[[-1.08 -2.03 -0.64]
 [ 6.56  5.11  6.89]
 [-4.05  5.57 -0.33]
 [-3.42  8.02  6.44]
 [-1.62  2.47  0.15]]
->
[[-1.08 -2.03]
 [ 6.56  5.11]]

[[ 2.92  1.84]
 [ 7.04  0.50]
 [-3.37 -2.71]
 [ 1.51 -0.54]]
->
[[2.92 1.84]
 [7.04 0.50]]

[[ 7.06  5.61]
 [ 0.98  6.21]
 [-3.85  0.50]
 [-3.79 -1.04]]
->
[[7.06 5.61]
 [0.98 6.21]]

[[-1.54  6.15]
 [-7.45 -1.54]
 [-6.14 -2.17]
 [-2.53  6.40]
 [-6.57 -1.49]]
->
[[-1.54  6.15]
 [-7.45 -1.54]]

[[-2.92  6.81]
 [-0.65  3.41]
 [ 2.69 -0.26]
 [-2.16 -0.84]]
->
[[-2.92  6.81]
 [-0.65  3.41]]

[[ 5.90  1.90]
 [-5.62 -8.11]
 [ 3.77  8.10]
 [-8.62  3.69]]
->
[[ 5.90  1.90]
 [-5.62 -8.11]]

[[ 0.34 -3.69  2.90 -2.18]
 [-2.98 -7.99  2.81  0.62]
 [ 2.73 -5.02 -4.65 -4.46]
 [-0.48  0.07 -1.82 -4.17]]
->
[[ 0.34 -3.69]
 [-2.98 -7.99]]
---
[[ 1.87 -1.78  4.22  0.16  6.45 -6.26 -6.72  7.06 -3.33  2.39  6.99  5.19
  -3.54 -4.71  2.55]
 [-4.72 -4.14 -7.18  5.24  6.42 -2.69 -2.40 -4.18 -6.00  4.73 -4.23  1.27
   6.74  5.89  3.57]
 [-4.16 -2.38  2.13  4.66 -7.21  0.53 -3.32 -1.27  7.08  4.22  0.76 -1.19
  -6.13  6.20 -5.70]
 [ 2.55 -4.43  3.70 -2.67  2.04 -3.42  5.68 -0.95  2.99  0.05  0.57  0.32
   0.18  7.12 -3.44]]
->
[[-4.72 -4.14 -7.18  5.24  6.42 -2.69 -2.40 -4.18 -6.00  4.73 -4.23  1.27
   6.74  5.89  3.57]
 [ 2.55 -4.43  3.70 -2.67  2.04 -3.42  5.68 -0.95  2.99  0.05  0.57  0.32
   0.18  7.12 -3.44]]

[[ 7.07 -1.44 -2.64]
 [ 0.78 -2.00 -1.08]
 [-3.09  0.59  0.27]
 [ 1.48 -2.52  1.39]
 [ 4.81  0.45  3.22]]
->
[[ 0.78 -2.00 -1.08]
 [ 1.48 -2.52  1.39]]

[[ 0.46 -1.46 -0.17 -1.77  0.20  2.15 -0.49 -0.73 -3.76  3.11  1.56  2.38]
 [ 2.18 -3.23  0.09 -0.93  0.08  1.33  1.34 -2.28 -4.25  2.45  1.69  1.54]
 [ 8.35 -1.81 -2.85 -1.58 -1.09  4.51 -7.32  1.97  0.85  1.70 -0.92  2.29]]
->
[[ 2.18 -3.23  0.09 -0.93  0.08  1.33  1.34 -2.28 -4.25  2.45  1.69  1.54]]

[[ 2.36  4.65 -0.11  4.03 -0.15]
 [-5.95  2.88  0.77 -6.91 -8.12]
 [-0.42  2.29 -1.13 -0.29 -7.95]
 [ 8.25  8.98 -0.44 -0.87  2.04]]
->
[[-5.95  2.88  0.77 -6.91 -8.12]
 [ 8.25  8.98 -0.44 -0.87  2.04]]

[[ 0.06 -1.59 -6.81  6.48 -2.16 -0.06 -5.79 -0.93  5.69]
 [ 5.91 -1.28 -4.65  0.54  3.99  2.83 -0.83  2.63  4.50]
 [ 4.89 -4.57  1.36 -4.00  0.86  0.00 -0.52 -0.12  2.62]
 [ 3.83 -3.29 -8.08  3.75  1.06  1.24 -5.00 -1.70  7.01]
 [ 5.04 -4.79 -6.41  0.86  1.94  2.80 -5.47  2.40  7.56]
 [ 0.60 -7.13 -5.68  7.67 -1.95 -0.93 -5.13 -3.18  2.65]
 [ 5.99 -3.74 -5.60  0.58  2.56  2.87 -4.00  0.97  4.87]
 [-0.62 -0.44 -6.54  4.87  0.47  0.17 -2.75 -3.20  0.40]
 [ 1.21 -2.83  0.11  2.02  0.54  0.68  1.90 -2.59 -1.12]
 [-0.83 -2.98 -1.34  2.21 -1.69 -2.68 -1.92 -3.57  1.25]]
->
[[ 5.91 -1.28 -4.65  0.54  3.99  2.83 -0.83  2.63  4.50]
 [ 3.83 -3.29 -8.08  3.75  1.06  1.24 -5.00 -1.70  7.01]
 [ 0.60 -7.13 -5.68  7.67 -1.95 -0.93 -5.13 -3.18  2.65]
 [-0.62 -0.44 -6.54  4.87  0.47  0.17 -2.75 -3.20  0.40]
 [-0.83 -2.98 -1.34  2.21 -1.69 -2.68 -1.92 -3.57  1.25]]

[[-1.08 -0.81  1.46 -1.37 -0.52  3.50  3.70  1.96  0.80 -1.25 -1.26 -2.70
  -0.64  1.97 -2.59  3.90]
 [-6.06  2.75  3.23 -7.31 -8.61  2.61  3.13  3.35 -7.19 -7.78 -2.53 -1.86
   3.20  3.12 -6.75  2.99]
 [-1.71  1.68  0.29 -1.39 -1.55 -2.58 -2.01 -0.27 -2.49 -1.60 -1.46 -3.41
   1.49 -0.50 -0.43 -2.19]
 [-0.84 -1.10 -0.35 -0.51 -0.61 -1.05 -0.79 -0.50 -0.98 -0.62 -0.60 -1.84
  -1.18 -1.25 -1.14 -0.86]
 [ 3.27 -1.26  4.36  1.92 -0.46 -4.33 -0.02  3.50 -3.55  1.14  4.94 -4.91
  -0.81 -5.41 -1.28 -1.27]]
->
[[-6.06  2.75  3.23 -7.31 -8.61  2.61  3.13  3.35 -7.19 -7.78 -2.53 -1.86
   3.20  3.12 -6.75  2.99]
 [-0.84 -1.10 -0.35 -0.51 -0.61 -1.05 -0.79 -0.50 -0.98 -0.62 -0.60 -1.84
  -1.18 -1.25 -1.14 -0.86]]
